Below are the code and all the weights of a small trained network. Each question names an input and a class and asks about switching units off, where a switched-off unit gives its printed mean instead of its output.

import numpy as np


def w(rows, s, z=0):
    codes = np.array(rows[::2]) - 128.0
    scale = np.full(codes.shape[1], s)
    scale[-1] = z or s
    return codes * scale


def f(y):
    return y / 2 * (1 + np.tanh(0.7978845608 * (y + 0.044715 * y**3)))


def log_softmax(a):
    a = a - a.max(-1, keepdims=True)
    return a - np.log(np.exp(a).sum(-1, keepdims=True))


def net(x, mask):
    res = np.array(x, float).reshape(1, 7) / 4 @ E
    y = f(res @ A[0][:, :-1].T + A[0][:, -1])
    res = res + np.where(mask, y, B[0][:, -1]) @ B[0][:, :-1]
    return log_softmax(res[-1] @ U[:, :-1].T + U[:, -1])


A, B = {}, {}
E = w([
[105,128,192,101,130,102,7,85,76],'x0',
[125,129,125,130,128,127,127,123,131],'x1',
[123,128,118,138,127,131,122,116,130],'x2',
[191,113,16,56,79,135,88,148,162],'x3',
[132,122,134,104,129,134,144,124,100],'x4',
[128,126,134,111,129,133,140,131,110],'x5',
[130,111,138,186,7,100,131,114,84],'x6',
],0.013)
A[0] = w([
[164,136,124,130,156,154,143,126,143,120],'N1',
[113,127,224,163,57,113,80,100,92,110],'N2',
[126,123,60,111,164,134,156,155,129,125],'N3',
[149,125,98,145,137,133,166,135,143,156],'N4',
[159,117,104,93,79,126,87,143,132,31],'N5',
[126,110,111,147,153,123,115,123,112,130],'N6',
[127,102,126,143,136,139,113,131,130,126],'N7',
[129,128,131,113,221,128,110,122,136,52],'N8',
[146,130,80,101,172,128,131,129,173,134],'N9',
[132,121,121,159,3,117,147,129,103,80],'N10',
[125,127,125,147,40,125,146,140,117,7],'N11',
[132,136,108,106,143,142,159,145,146,119],'N12',
[119,127,161,78,138,116,6,107,104,60],'N13',
[104,131,197,183,133,139,109,102,81,94],'N14',
[86,135,198,216,212,127,207,98,119,89],'N15',
[130,128,118,169,109,132,217,138,140,17],'N16',
[117,136,142,118,164,142,115,124,145,46],'N17',
[135,123,121,145,148,111,165,131,119,135],'N18',
[114,125,183,187,178,131,166,119,117,215],'N19',
],0.018,0.013)
B[0] = w([
[126,129,132,120,118,110,112,139,130,158],'N1',
[85,126,126,129,130,28,141,124,116,235],'N2',
[139,132,134,95,123,89,111,131,155,198],'N3',
[142,113,149,83,134,119,127,153,119,186],'N4',
[90,145,143,192,140,150,151,111,112,179],'N5',
[133,130,122,117,114,130,142,125,123,134],'N6',
[133,130,139,105,114,135,142,104,121,130],'N7',
[101,141,118,200,103,156,139,118,124,184],'N8',
[134,113,138,71,130,112,123,134,113,207],'N9',
[144,136,132,158,143,228,133,130,134,217],'N10',
[180,123,117,58,119,153,97,136,144,165],'N11',
[137,104,115,105,128,102,114,124,136,172],'N12',
[171,132,123,140,128,251,133,139,144,238],'N13',
[96,120,128,113,127,44,118,123,129,206],'N14',
[170,110,126,67,133,207,113,147,141,251],'N15',
[79,149,129,204,132,162,143,91,96,174],'N16',
[119,123,138,142,139,139,149,113,100,144],'N17',
[130,135,117,133,117,154,96,123,144,153],'N18',
[134,156,121,210,119,178,148,114,118,237],'N19',
],0.025,0.021)
U = w([
[219,117,107,104,162,211,122,195,165,255],'0',
[112,168,119,229,146,187,188,90,69,84],'1',
[63,69,132,93,140,3,130,153,106,40],'2',
],0.011,0.0025)

Each question gives the input, the list of numbers given to net, and the class t.
The units are the neurons (one row each of A and B). Each row of codes is followed by its name. A weight is (code - 128) times the scale printed after its matrix; where a second scale follows, it is the last column's (A, B and U).
mask holds one flag per neuron, in row order. A switched-off neuron (its flag False) gives its mean, the last column of its row in B, instead of its output. The means were averaged over made-up inputs and are rounded, as every weight is.
A unit's drop is (log p(t) with every unit on - log p(t) with that unit switched off) / (log p(t) with every unit on - log p(t) with every unit switched off).
The circuit of an input: a set's keep is (log p(t) with only the set's units on - log p(t) with every unit switched off) / (log p(t) with every unit on - log p(t) with every unit switched off). Starting from the 12 units with the biggest drops (on a tie, the unit counted first), units are removed one at a time, each time the one whose removal leaves the highest keep (on an exact tie, the one counted first), for as long as the keep stays at least 0.8.
units of the circuit, in order: the units of the circuit, biggest drop first
unit that matters most: the unit with the biggest drop
top k neurons: the k neurons with the biggest drops, biggest first
drop of u: that unit's drop, to one decimal
input [6,1,-2,-6,-3,-5,1], class 2: unit that matters most -> N2
input [3,6,0,6,5,5,3], class 1: top 2 neurons -> (N15, N5)
input [4,2,3,-6,5,4,7], class 2: top 2 neurons -> (N2, N14)
input [6,8,4,0,3,-6,-4], class 1: top 3 neurons -> (N15, N8, N11)
input [0,-5,3,4,-3,-8,-2], class 2: top 2 neurons -> (N13, N15)
input [6,7,0,5,7,1,7], class 1: top 3 neurons -> (N5, N15, N2)
input [-7,-4,-8,0,2,-1,7], class 1: top 3 neurons -> (N16, N15, N13)
input [3,7,-3,-6,-2,-4,-5], class 1: top 2 neurons -> (N19, N8)
input [4,1,-1,6,-1,8,8], class 1: top 2 neurons -> (N5, N15)
input [1,0,1,-8,-4,-3,1], class 2: top 3 neurons -> (N14, N2, N13)
input [2,3,3,-4,5,-8,-8], class 1: top 4 neurons -> (N8, N19, N17, N11)
input [-1,-7,-2,-7,0,1,-2], class 0: top 3 neurons -> (N15, N5, N16)
input [7,6,7,-1,-2,6,1], class 2: top 3 neurons -> (N2, N14, N10)
input [8,-7,8,-3,3,-1,-8], class 1: units of the circuit, in order -> (N8)
input [-6,1,0,3,2,6,-4], class 2: drop of N13 -> 0.2
input [-3,7,-1,6,4,7,-4], class 2: drop of N12 -> 0.0
input [3,7,6,-4,0,-5,2], class 2: drop of N2 -> 0.4
input [5,-7,2,-4,6,8,-3], class 1: drop of N19 -> 0.1
